Below are the code and all the weights of a small trained network. Each question names an input and a class and asks about switching units off, where a switched-off unit gives its printed mean instead of its output.

import numpy as np


def w(rows, s, z=0):
    codes = np.array(rows[::2]) - 128.0
    scale = np.full(codes.shape[1], s)
    scale[-1] = z or s
    return codes * scale


def f(y):
    return y / 2 * (1 + np.tanh(0.7978845608 * (y + 0.044715 * y**3)))


def log_softmax(a):
    a = a - a.max(-1, keepdims=True)
    return a - np.log(np.exp(a).sum(-1, keepdims=True))


def net(x, mask):
    res = np.array(x, float).reshape(1, 8) / 4 @ E
    y = f(res @ A[0][:, :-1].T + A[0][:, -1])
    res = res + np.where(mask, y, B[0][:, -1]) @ B[0][:, :-1]
    return log_softmax(res[-1] @ U[:, :-1].T + U[:, -1])


A, B = {}, {}
E = w([
[52,189,161,112,156,94,127,189,10],'x0',
[51,79,139,129,13,143,120,71,78],'x1',
[73,72,109,170,163,123,133,97,75],'x2',
[254,130,172,41,114,148,115,114,145],'x3',
[181,150,6,200,124,132,78,88,128],'x4',
[239,164,148,145,50,144,144,45,80],'x5',
[88,165,72,153,187,233,170,176,81],'x6',
[132,63,154,196,156,129,208,172,153],'x7',
],0.0079)
A[0] = w([
[184,169,188,48,162,122,195,148,117,155],'N0',
[112,102,72,158,162,88,36,121,181,239],'N1',
[196,197,173,133,129,125,147,95,152,164],'N2',
[229,154,118,164,176,100,141,116,214,128],'N3',
[121,80,191,113,136,68,126,88,171,57],'N4',
[200,174,136,139,93,81,26,126,104,230],'N5',
[229,239,73,165,135,112,2,62,61,156],'N6',
[180,161,88,119,174,154,164,162,91,209],'N7',
[59,164,50,174,141,118,150,204,81,135],'N8',
[66,118,76,124,155,120,59,112,177,54],'N9',
[179,102,106,79,67,154,142,30,180,235],'N10',
[119,69,167,146,184,146,136,206,135,151],'N11',
[92,190,180,26,137,83,115,161,116,173],'N12',
[201,130,107,183,172,123,130,123,212,194],'N13',
[130,63,160,174,53,64,141,162,96,99],'N14',
[114,120,107,124,181,169,186,149,95,153],'N15',
[113,85,153,139,119,110,138,146,64,137],'N16',
[94,100,141,116,176,110,187,72,161,126],'N17',
[33,155,66,248,164,174,163,124,129,253],'N18',
[75,72,169,125,35,77,205,64,141,156],'N19',
[100,63,187,61,175,110,225,171,117,178],'N20',
[169,73,113,106,89,160,105,74,83,163],'N21',
[146,151,141,120,197,97,196,195,71,124],'N22',
[147,126,101,166,147,116,103,167,150,61],'N23',
[70,212,178,48,61,115,26,158,135,183],'N24',
[149,85,133,59,96,140,98,68,156,40],'N25',
[119,107,60,146,154,112,102,203,157,98],'N26',
],0.0095,0.0032)
B[0] = w([
[105,137,104,44,189,160,87,227,99,177],'N0',
[93,75,36,71,113,89,58,156,146,190],'N1',
[80,148,54,126,79,97,62,158,114,170],'N2',
[141,61,36,106,138,38,99,113,99,189],'N3',
[117,175,181,178,133,138,159,84,99,156],'N4',
[39,147,114,126,87,107,113,113,70,185],'N5',
[9,176,134,124,81,117,69,129,67,221],'N6',
[139,139,154,127,92,152,73,120,136,171],'N7',
[83,176,142,165,75,156,3,76,165,218],'N8',
[142,110,108,46,184,69,122,149,81,166],'N9',
[130,185,156,147,36,131,48,41,168,203],'N10',
[139,133,178,122,130,125,94,123,118,181],'N11',
[114,45,78,28,178,178,51,167,133,191],'N12',
[172,24,93,85,112,50,56,113,118,190],'N13',
[131,180,216,186,194,100,202,150,41,167],'N14',
[110,155,185,144,97,152,87,120,126,173],'N15',
[131,122,148,130,140,104,121,142,116,164],'N16',
[120,145,125,124,138,157,107,121,97,152],'N17',
[49,195,90,170,1,124,23,73,176,248],'N18',
[152,223,230,154,122,84,143,91,100,195],'N19',
[85,159,190,136,189,120,97,179,87,202],'N20',
[140,192,153,129,119,125,103,98,179,172],'N21',
[159,121,186,89,73,183,108,175,166,183],'N22',
[158,108,87,141,118,107,151,114,153,142],'N23',
[57,109,46,129,79,95,51,90,82,199],'N24',
[182,161,141,149,49,198,154,47,193,158],'N25',
[145,92,113,156,155,133,113,115,166,167],'N26',
],0.0071,0.015)
U = w([
[176,89,65,116,113,127,143,94,165,57],'0',
[124,164,181,176,159,85,230,117,71,27],'1',
[79,118,60,76,132,92,87,130,77,251],'2',
[139,144,168,75,200,184,137,174,102,54],'3',
[93,201,152,181,79,170,106,78,115,178],'4',
[106,130,71,128,129,143,255,164,121,37],'5',
],0.0098,0.0022)

Each question gives the input, the list of numbers given to net, and the class t.
The units are the neurons (one row each of A and B). Each row of codes is followed by its name. A weight is (code - 128) times the scale printed after its matrix; where a second scale follows, it is the last column's (A, B and U).
mask holds one flag per neuron, in row order. A switched-off neuron (its flag False) gives its mean, the last column of its row in B, instead of its output. The means were averaged over made-up inputs and are rounded, as every weight is.
A unit's drop is (log p(t) with every unit on - log p(t) with that unit switched off) / (log p(t) with every unit on - log p(t) with every unit switched off).
The circuit of an input: a set's keep is (log p(t) with only the set's units on - log p(t) with every unit switched off) / (log p(t) with every unit on - log p(t) with every unit switched off). Starting from the 12 units with the biggest drops (on a tie, the unit counted first), units are removed one at a time, each time the one whose removal leaves the highest keep (on an exact tie, the one counted first), for as long as the keep stays at least 0.8.
circuit, biggest first: the units of the circuit, biggest drop first
most important unit: the unit with the biggest drop
top k neurons: the k neurons with the biggest drops, biggest first
drop of u: that unit's drop, to one decimal
input [-5,8,1,3,-3,-7,5,-4], class 4: top 2 neurons => [N3 N13]
input [-5,4,0,1,1,-5,-6,-5], class 4: most important unit => N25
input [8,7,0,-8,-7,-2,-8,3], class 1: circuit, biggest first => [N14 N19]
input [4,8,6,-8,-1,-7,4,-6], class 4: top 2 neurons => [N18 N8]
input [-8,-6,-4,4,-8,2,-6,5], class 2: top 2 neurons => [N3 N0]
input [2,-5,1,1,-1,6,-2,8], class 2: top 3 neurons => [N3 N2 N13]
input [7,6,-6,1,-8,5,-7,4], class 1: circuit, biggest first => [N14 N18]
input [6,-6,-3,-3,1,-7,6,-5], class 4: top 2 neurons => [N8 N18]
input [0,-4,-8,-3,6,2,6,2], class 2: top 4 neurons => [N3 N13 N10 N19]
input [-8,4,-2,4,-8,-4,0,8], class 1: top 2 neurons => [N18 N8]
input [0,3,0,-1,-8,-6,3,6], class 3: top 2 neurons => [N20 N10]
input [0,1,-6,6,-3,-5,3,1], class 3: drop of N19 => 0.0
input [-8,3,3,6,0,-7,7,-5], class 0: drop of N8 => 0.1
input [-5,-3,-2,-6,-1,5,-1,-4], class 2: drop of N19 => 0.1
input [3,0,4,-1,-7,-2,5,-1], class 4: most important unit => N8
